Each row has a hidden stage along a path, written after it and counted from one end. A new block has a new path.
[  89  136  117   70 -273  171 -258 -396   -4 -126  -90 -131   29  200
  282 -406  170 -122   81  183   -6 -243   43  122  261  -27  237   15
  131  411  -83  -93  283 -259  106  -87  138 -192  167  186 -236] | 7
[  -3  309  183  316 -490   46   80  -54 -209 -338 -102   49   44  176
  220 -269  332  -20  163  -19 -209  -48   54  322  251 -333  -72   87
  305  294 -144 -341  243 -262 -205  -97  -80 -359  155   38  221] | 21
[-169  142 -126  140   60 -137  152   69 -245 -398  268  -10 -218  526
  257 -137  279  -86  210  -91 -239  143  220 -152 -312 -385   -2  -20
    3 -159 -185 -138 -241  152   16  -36 -112 -206   28 -172  147] | 26
[  16  224  190   27   54   28 -242 -233  -75 -123 -106 -305  -48  171
  129 -380  256   61 -127  163  166 -153   97   77   70 -208  236  277
   34  166 -277   29   63 -202   36 -117  161   41   67  189  -34] | 14
[-132  254  156   72 -386   87  401    1 -254 -368   78   37  -43  244
  337 -360  368  127  252   18 -358    6    5  114  188 -302    2  101
  493   97   17 -393  220 -183 -147 -322  -45 -437  140  -38  125] | 25
[ 181  274   11  458   70 -111 -252   42 -169 -170   -9 -110  -84  151
  -72    1  286  -63  -36 -162  361  119  205   67 -195 -351  -98   62
 -253  -79 -415   21  -76   75  -24  194 -111  269  -48  -12  337] | 16
[ -61   94  330  -75 -466  135  136   35 -222 -218  331  105  -68  706
  419 -459  296 -140  257  375 -407  -37  217  238  116 -204  125 -192
  259  191  105 -206  271 -144  185  -86   77 -505  129  -52  -40] | 1
[-332 -192   83 -421  331  -63  260  411 -124 -125  333  -28 -380  417
  -34 -161  121    7   -6  330 -173  150  261 -206 -419 -285  200   95
  -48 -379  133  256 -367   86  194  -10  272 -168 -139 -160  -79] | 28
[  48  174  204  -74 -512  283  232  -90 -132 -195  250   47   11  426
  466 -479  346   19  236  320 -239  -72   45  182  181 -110  138 -147
  388  267  162 -222  390 -207  102 -190   70 -413  193   42  -87] | 2
[ 244  -58 -233  102   77  193  -91 -340  153 -113  186  226 -115  284
  169  -58  -67 -381  179  -51    2   49  226 -121  -28   28  134 -174
 -303  216 -274   53  -22  209   53  118 -228    5  -12   42 -207] | 4
[ -58  161  222   14 -233   81   98    6  -98 -245  -19   80  -36  262
  149 -251  237  -50   87  184 -154  -55  136  262  132 -278   37  120
  172  227 -122 -122   92 -213 -148  -61    0 -317   50   78  137] | 22
[ -22  -68  141   71  127  -46 -235   -5  -79   97 -184 -381 -208 -338
 -270 -235   42   91 -219  -30  220   16   -2 -158   71 -102  272  320
  -10 -182    6  150   74 -122  232  -84  395  240  -47   -9 -297] | 14
[ 163  -81 -351  109  350   52   -1  -22  194    2 -117   11 -185 -561
 -393  297 -162  -60  -56 -333  381  147 -113 -460 -175   75    4  177
 -375 -263  -37  223 -274  139  -10    7   50  558  -54  -66 -240] | 11
[  -4  -69 -228   13   94   76  111 -231  218 -170 -245  179 -104 -455
 -222  191 -286 -195   97 -314 -132  -27 -176 -344  180  120   31  269
 -174   35   -5  -50 -219  -57 -179 -214   -4  183   92  -13 -381] | 11
[ 175   42 -453  -13  291  231  306 -203  343 -136 -166  171  -87 -616
 -225  256 -165    1  -45 -337  188  110 -191 -382  -34   77    5  335
 -233   -5 -149  117 -300   61 -347 -170 -153  406   40   83 -212] | 15
[  97 -220 -215 -219   55  235  428  239  237  -78  278  555 -178  -30
 -177  333 -203 -281  247   27  -67  202   37 -250 -190  111 -110 -178
 -312 -144  231  153 -258  178  -40   80 -103   90  -53 -169 -171] | 2
[  17  300  304  226 -201   -7 -237 -199 -192 -204 -136 -223    1  269
  184 -428  321    2  -47  107    3 -135  148  277  214 -313  145  223
  149  264 -325 -149  204 -254  -36  -84   67 -148   89  150  116] | 16
[ 111  -94    0  -64  248  130 -127  125  102  157  -71 -214 -203 -297
 -295 -115   85   90 -314  175  467  100  118  -14 -163 -140  222  223
 -178  -81  -62  417  -44  -60   93  167  277  264 -144  106 -115] | 19
[ 217  273 -123  421 -358  112 -102 -267  -62 -252  -70   35   65   13
  191  -78  206 -118  236 -192   89  -70  -58    2  140  -68  -80  -97
   50  235 -100 -244  206  -98  -41  -39 -114    6  195   32    8] | 7
[   7 -116 -123  126   31    3  194  272   67 -131  -70  310 -187 -276
 -370  307 -120 -195   70 -197  -20  212   62  -78  -79 -148 -159   95
 -237 -138    6   71 -249   49 -182  134  -59   88  -91 -151   34] | 21
[ -21  -79 -109 -238  -17  257  304    3  280  -77 -227  184  -78 -519
 -235   57 -140    6  -85   50  -47   -6 -151  -58  148   20   87  338
   20  159  131  134 -127 -241 -282 -139  125   -3   52  117 -266] | 19
[-140    5  121 -200  217  -31 -226   32   29  -22 -132 -296 -164  -58
 -166 -155   69   41 -208  231  200 -121    6 -117 -128 -117  236  317
 -135  -61   17  271 -213 -227  146  -41  416  173   31   86 -223] | 14
[  33  318 -116  515 -126 -178 -296   18 -202 -302  -87 -192  -62  132
   23  -10  308  -72    5 -197  161   47   91   32 -231 -386 -120   62
 -160   14 -260  -54 -161  -65  -23  171    5  103  132  -55  234] | 17
[  95  190  211  498 -367 -113  -68   28 -185 -317 -118  381   30  174
  -92  193   20 -373  392 -282 -155   -6   78  138  270 -150 -332  -95
 -121   74 -178 -396   82  -45 -150   28 -243  -42   53 -149  254] | 9
[ -31 -167 -452 -140  336  132  617  142  154 -178  180  298 -289 -308
 -171  247 -132  -16  145 -300  -99  325  -30 -502 -258  -46  -17  131
 -117 -342   49   70 -372  297 -191 -148 -169  137 -102 -187 -159] | 26
[ -24   63  109 -206  174  107  -52  -46   87  -21 -132 -202 -103 -156
 -114 -185   96  111 -195  205  237  -96  -26  -58  -13  -80  222  345
  -37   26  -46  209  -82 -219    1 -119  281  171   20  161 -168] | 15
[ -44   54 -242  206  406 -190   53   94 -198 -334  418   91 -315  685
  156   21  196 -240  191 -174  -60  288  434 -241 -535 -415  -30 -105
 -351 -306 -452   31 -426  459   44  174 -301   11 -159 -214  262] | 27
[ 179  267 -166  282 -104  115   70   72  -36 -190   -3  -22  -29  -89
   21  -15  328   98   -8  -69  324  120   30   64 -179 -278 -103   50
  -17   44 -155   28   -6  -43 -152  104  -82  112   47   46  256] | 21
[  13 -186   46 -112  -30  109 -121    8  142   24  -88  100 -127 -141
 -210   28 -144 -228   48  139   66  -78    5  -88   75   91  119   11
 -176   61  183  164  -30 -142  137   61  251   44    7    2 -332] | 7
[ -59  130  276  121  -34  -84 -247   -9 -124 -150 -130 -120  -88  198
  -53 -204  147 -100  -67  115   14  -79  172  171   74 -273   93  221
  -71   99 -231    6  -25 -187   -2   24  133  -41   12   64   63] | 16
[  -9   -3  253  -53 -144   75   63  200   -7  -10 -175   70  -61 -306
 -296   50   10   13   53   97  150  -67 -128  -16  166    8  -41  150
   31  -97  245    8   86 -261   26 -109  278  131   17  -30  -91] | 10
[-143 -134 -456 -185  301   74  609  171   90 -258  223  225 -305 -158
  -75  184  -70    0  163 -234 -212  288  -30 -524 -339 -102   -1  124
  -70 -354  118   56 -445  247 -136 -178  -87   39  -31 -216 -174] | 27
[-100  -75  111  -99 -159  114  313   93  111  -96 -320  178  -88 -595
 -350   67 -179    1    5  -98 -201   -6 -207  -62  354   12    5  391
  127   13  208  -79  -16 -291 -240 -266  180   -3   59  -12 -258] | 16
[ -48   25  183   48  -67   21 -100 -118  -34 -188  -57   83 -104  304
   69 -236   63 -234   26  120 -206  -43  263  220  146 -254  135  143
  -35  265 -289  -39   -1 -115 -102   43  -34 -280  -24   85    8] | 21
[ 214  141 -113  248 -161  140 -158 -270   34 -145  -32   40    1   46
  122  -80  110 -175  149  -74  154  -68   25  -26   81  -20   34  -75
  -88  221 -135  -66  123  -47   22   28  -61   58  106   69  -84] | 7
[ -32  -56  -62 -150  140  143   78  -82   45  -60   44 -129 -193    1
   55 -284  112   41  -94  139   29   43  121  -72  -59 -157  282  186
   59   49  -75  154  -23  -39   25  -61  132  -94  -37   80 -198] | 23
[ -75  -42  184 -160   65   65   -3   31   28   34 -215 -192 -135 -371
 -254 -167    0  124 -160  100  119  -69 -102 -107  144  -28  212  374
   66  -80  124  122   21 -257   56 -199  380  148    4   60 -285] | 14
[-157 -287  156 -387 -148  144  304  309   44  -40  276  297 -226  219
  -63  -54 -104 -217  168  338 -361   80  106  -69  -41    7  112 -106
  -30  -94  411  115  -87  -64  194  -13  248 -247    0 -173 -329] | 1
[  13 -233  295 -330  -63  198  138  283  -12  105  313  141 -210  282
  -46 -212   53 -114   57  451  -16   81  210   50  -44  -29  188 -136
  -28 -102  260  207  125  -20  300   69  258 -125 -115  -75 -197] | 2
[ 197 -110  199 -269 -152  399  214  -15  194  111   -4  230  -25 -212
  -90 -127  -20  -23   69  290  175  -64  -32   75  285  162  136   10
   97  158  205   93  315 -181   13 -102  138   -3  -44  131 -228] | 5
[ 137   35  -44  295  157  -55 -178 -195   10 -134 -108   86 -117  -38
 -155   86  -91 -267   89 -297   89   43  113 -153   86  -65    0  118
 -301  -20 -341  -55  -86  117  -41    3 -134  250  -51  -31  -57] | 11
[  -6 -245 -344  -20  273   42  226  225  195  -55  -20  240 -277 -426
 -419  348 -225 -164  -11 -220   59  261   19 -315 -239  -61  -39  135
 -344 -235   58  253 -401  154 -119  129    7  211 -123 -152 -175] | 22
[  54  334 -162  492 -119 -118 -256 -165 -138 -353 -101 -131  -30  169
  126  -58  257 -126   37 -234   51   11   98   34 -119 -342  -68  100
 -141  152 -367 -122 -139  -53 -112   98 -112   37  156   11  177] | 17
[-132  232 -340  276   21 -160  -28   12 -194 -431  183 -126 -170  409
  265  -46  328  -85  156 -157  -83  104  129 -194 -460 -396  -49  -40
 -100  -76 -171  -65 -348   94    8   82  -68 -102  141 -143  139] | 24
[  83  -87   96  -53   16  141   17  -27   94   68 -190  -18 -107 -450
 -280  -36  -78   14  -38  -15  192  -30 -112 -142  214   88  130  213
  -12  -56  122   78  118 -145   48 -141  234  214  -27   30 -292] | 10

Each row has a hidden stage along a path, written after it and counted from one end. A new block has a new path.
[-195 -432 -220  259   61   68 -263  -39 -347   10  -86  158 -100  -52
 -149 -383  125 -287 -387 -497  194   19  170   88   16 -458   74 -252
  609 -310  364 -187  -32 -339  163 -122  592 -406 -508  364  123] | 18
[   8  -68  250  251   44  140  -65  210 -125  -32 -135   -8   68   72
  103 -274  124  -46   49  101   60  -43  -80  -42  -26   64  -37   94
 -101 -115  -98 -115  -66    3  -20 -281  -46   74 -120 -280   71] | 3
[ 244  152  295   28 -118   95 -102   14 -161 -131 -178 -173  164  173
  110 -242   63  101 -193   92  115  252  117  141 -133    7 -399  117
  -66 -138 -133  128   86  122   89  -86  104  -80 -165  -46  -20] | 9
[ 191  -67  144  124 -318  -62  132 -137 -225  100 -141 -468  104   83
  148 -277   91  316  119 -111  274  158  -42  364   26  152 -308   -1
  -79 -258 -204 -101 -317  -16  -71 -264   47 -278 -104 -161  135] | 3
[  28  118  332  362  169  326 -123  -34  106   94   85   26   83  390
  -95  -19  237  -46  -75   89  -71 -117   64 -194  -36  -62   19  198
  133 -190 -116  -77 -153   63   83 -278 -102  212   49  -44  -88] | 3
[-131   79 -414  -57  390 -129   29  240    9   45   54  271 -259 -295
 -134 -132   19 -725  -86  101 -350   -4 -255 -174  146 -290  749  -22
 -359  107  206  -87  -40  -38 -328  356   22   53  373 -327 -413] | 22
[-183  -22  -72   10  196  131   61  230  -18  -10   69  137   29  -15
  143 -126   81 -375 -189   39  -74   74  -84 -143   76 -241  389  -69
 -140   23   52  -74   82  -11 -284  182 -223   25   75 -204 -281] | 15
[ 230  252  264  187   34  277 -281 -145   53  351  119 -352  506  599
 -149  -68  131  232  -39  111  210  216  348  267 -189 -294 -354  153
  115 -338  106  -15 -293  -27  333 -402  -74  256 -173   48 -176] | 7
[ 184  250  224   -8  206  187 -353   71  -10   47   40  -62  231  281
  -60 -110  -34   37  -60  262   67   75  181  118 -238 -152 -250  119
   68 -129    0    9  -45  131  321 -119   56  233 -202   62   59] | 9
[ 160  391 -185 -309  244   21   59 -325  197  180  487 -216 -151  179
  -68  292 -109   24   12   60 -135  -31   -1  192  -54 -157  233  -76
  209 -119 -254  -45 -354  303   -2  496  -59 -132  264  327   -8] | 14
[  66 -205  405  442 -260  207 -119   72 -271  -60 -359 -171  330  246
  116 -451  272  113 -237 -133  292  246  173   61  -30  -46 -444  113
   31 -260   57  -13   47 -191   45 -544  104  -71 -353 -176  -67] | 5
[  83  294  265   -1  192   65  304  177  169 -256   68   88 -287  -68
  242   76   57 -188  135  350 -378 -172 -396 -323   74  371  335  222
 -438  166 -558   17  -16  391 -422  297 -387   97  521 -432  -90] | 3
[  23 -150  -58  -55 -118  -59   63 -144 -244 -263  -78  -64 -245 -169
  158 -202   -2  -41 -288 -274   89   95  -33  113   36   -6  -77 -161
  274  -93 -182  -32   42   50 -122  277  327 -518 -159  257  194] | 15
[ -73   34 -372  130  370   70 -271 -169   29  309  250  127  -96  138
 -436  -31  105 -436 -231 -201 -126  -37  147   22   10 -585  416  -83
  376 -256  387 -143 -278 -167  168   73  357  -35   11  295 -234] | 21
[ 229 -133  177   15 -324 -179   79 -109 -281 -202 -281 -427  -10 -159
  285 -326  -70  353   99  -51  283  168 -106  356  -10  343 -461   -6
  -75  -85 -326 -113 -187   55  -85 -103  154 -339 -157  -96  369] | 4
[ -41   33  112   49   70  182 -103  184  -86   12  -57    3  233  149
  107 -226   97 -175 -228   87   88  199   84   -3  -37 -231    4    8
 -117  -66   88   -2  108  -17  -64  -47 -120   93 -110 -162 -225] | 13
[ -22   19 -141  -30  168  109 -180 -183    6  197  228 -139  113  186
  -70  -12  -19  -25 -152  -93  133   68  166  185  -41 -333   56 -129
  331 -168  101 -168 -227  -35  103   82   53  -46 -118  291    1] | 15
[  -7  142 -208 -182  185   -6  157 -129   46  -18  290   -5 -286  -47
   38  107  -22 -201 -109  -88 -175  -47 -119   22   61 -135  380 -126
  151  -61 -199  -51 -151  179 -208  495   16 -284  200  176  -55] | 16
[  42 -237 -407  -47  -57 -290  -24 -271 -301 -124 -101  -77 -392 -365
 -111 -262  -56 -193 -237 -418   47   86  -62  254   97 -137   79 -222
  325 -138   61 -132 -176 -113  -62  286  657 -624 -105  332  192] | 21
[  44  150  297   48  146  158 -139  346    7 -132 -162   17  299   78
  217 -216   11 -146  -75  409    2  192  -26 -105  -85   10  -77  195
 -447  131  -47    8  163   97 -122  -84 -332  383   42 -431 -207] | 8
[-153 -385 -153  204  -65   80 -191  -35 -337   97  -92  -44  107   36
  -25 -384  114 -121 -323 -428  322  160  197  214   17 -426  -54 -250
  440 -315  324 -171  -62 -327   97 -184  369 -349 -502  238   45] | 16
[  63   -8  -30  -66    0   30  -56    0 -241  -25   14  -45  -86   35
   33 -219   25  -63 -177 -165   98   71   53  194  -78 -184  -49 -143
  232 -242  -33   13  -10   42   93  103  295 -346 -276  173  107] | 14
[ -39  134 -506 -278  455 -254   32    6   72  -59  235  187 -513 -421
 -117   58 -195 -522   44   92 -371 -166 -325  -46   91 -105  687  -97
  -85  157  -55 -165 -211  155 -242  652  156 -117  409   25  -14] | 21
[ -37   26  292  222  147  165   57  390  -59 -129 -126  162  -20   11
  173 -233  147 -229   64  236 -128  -97 -218 -240    5  125  185  151
 -321   -8 -172  -37   69   94 -186 -150 -214  160   56 -487  -77] | 3
[ 237  384  195 -197  130   56  -19   34   70 -142   58 -105    9  100
  128   14  -73    3  -33  340 -116  102  -49   30 -123   95  -96  149
 -224   55 -315  102   11  346  -41  256 -138   94  175  -92  -40] | 10
[ 162  131  248  164   20  152 -117  -84   28  120   30 -266  242  308
   10  -91   71  173   38  124  123   90  104  136  -88  -21 -223  132
   12 -172  -95  -82 -246   48   97 -242 -106  136  -38  -63   -8] | 5
[  10  -74  -72   -2   -7   50   -9 -106 -197  -58   47  -28 -143   22
   25 -160   63 -100 -267 -262   69   57   54  108   -1 -198   26 -153
  338 -215  -41  -17  -26    6    7  161  292 -407 -198  258   67] | 15
[ 194  213  229   27   -5   29  174 -112   94 -115   44 -223  -91   67
  167   41   31  119   97  175  -98  -12 -172   -2   23  284  -34  159
 -171    8 -451  -38 -196  269 -218  118 -205  -31  301 -155   39] | 4
[ 195  231  276   81  153  191 -265   48    5   43   30 -103  224  306
  -34 -105   17   67  -22  231   54   77  153   92 -205  -96 -245  157
   33 -154  -53   13  -87  114  256 -176    6  209 -145  -11   13] | 7
[   6   32  327  160  107  141 -110  212   66 -197 -189  -39  273   34
  255 -181    6  -55  -53  354   35  148  -62 -153  -15  132 -118  215
 -362  193 -122 -103   73   61 -205 -126 -371  381  102 -381 -113] | 6
[-140   50 -360 -278  450 -120   49   -5  137 -169  307  181 -439 -366
   94  149 -236 -369   17   99 -269 -221 -299 -110   82  -14  604 -147
   87  218 -209 -237 -151  214 -283  690  -50  -87  310  143  145] | 17
[  47 -148  172  110 -168  -76  107   51 -131 -145 -244 -276   66 -153
  315 -273  -10  142  119   98  174  108 -201  106   87  316 -165   55
 -303   67 -262 -199 -143   23 -293 -127 -185  -34   55 -351  149] | 3
[ -19  -91  310  231   90  152 -194  277  -74 -150 -234    2  258   31
  198 -309   33  -54  -26  242  120   88  -17  -85  -56   74 -166  147
 -219   67  -20 -133   61  -32  -48 -281 -177  288 -130 -333   17] | 5
[-208 -307 -248  -49  253  -82 -190  -11 -130 -288   -4  181 -288 -391
  109 -156 -195 -255 -189 -126   45 -119 -114  -42   44  -50  202 -210
  352  132   -9 -309   -9  -32  -93  342  256 -199 -158  295  372] | 17
[-114 -181 -416  -55  203 -185  -35   97 -229  -69  -12  181 -371 -371
  -75 -256  -50 -459 -120 -204 -103  -45 -177   62   79 -231  432 -209
  107  -65  152 -148  -80  -96 -117  296  402 -351  -51   46   47] | 20
[ -58   65 -192   32  197  157  -14  -63  -49  236  300   42  -81  219
 -152  -17  143 -257 -187 -234  -57  -22   94   76   -4 -462  346 -159
  347 -332  125  -31 -176  -35   57  137  157 -246  -91  220 -177] | 16
[-136 -137 -117    4  144   74 -155   98 -121   66   34   -4  117    1
   70 -207  -19 -169 -156  -55  159   91   59  101   -4 -290  116 -149
  116  -80  165 -183  -50 -112  -20   25   11  -26 -209   39   -8] | 15
[ -91  162 -273 -302  377  -67  169   83  120 -109  311  132 -360 -251
  146  135 -156 -356   36  137 -286 -144 -300  -94   80  -28  602 -116
  -83  159 -248 -124 -102  258 -336  654 -178 -101  346  -26  -16] | 16
[ 177  476 -135 -296  260   73  130 -205  158  181  497 -112 -219  237
  -95  268  -14  -87    0   60 -238  -72  -26  125  -69 -200  332  -54
  153 -198 -269   72 -268  346    4  489  -31 -185  264  235 -110] | 14
[ 228  302  311   -7   64   84   79  -35  116 -208   17 -126  -32  110
  161   39   23   55  -14  265 -150   53 -105  -76  -49  233 -100  226
 -197   52 -418   70  -48  314 -150  162 -182   59  263 -139  -40] | 6
[  90 -100 -418   12  -17 -212 -103 -287 -232  124  -36 -131 -209 -144
 -283 -241   32 -232 -228 -360   32  151   63  291   73 -336  115 -150
  243 -245  245  -98 -263 -180   39  125  598 -440  -54  259  -55] | 22
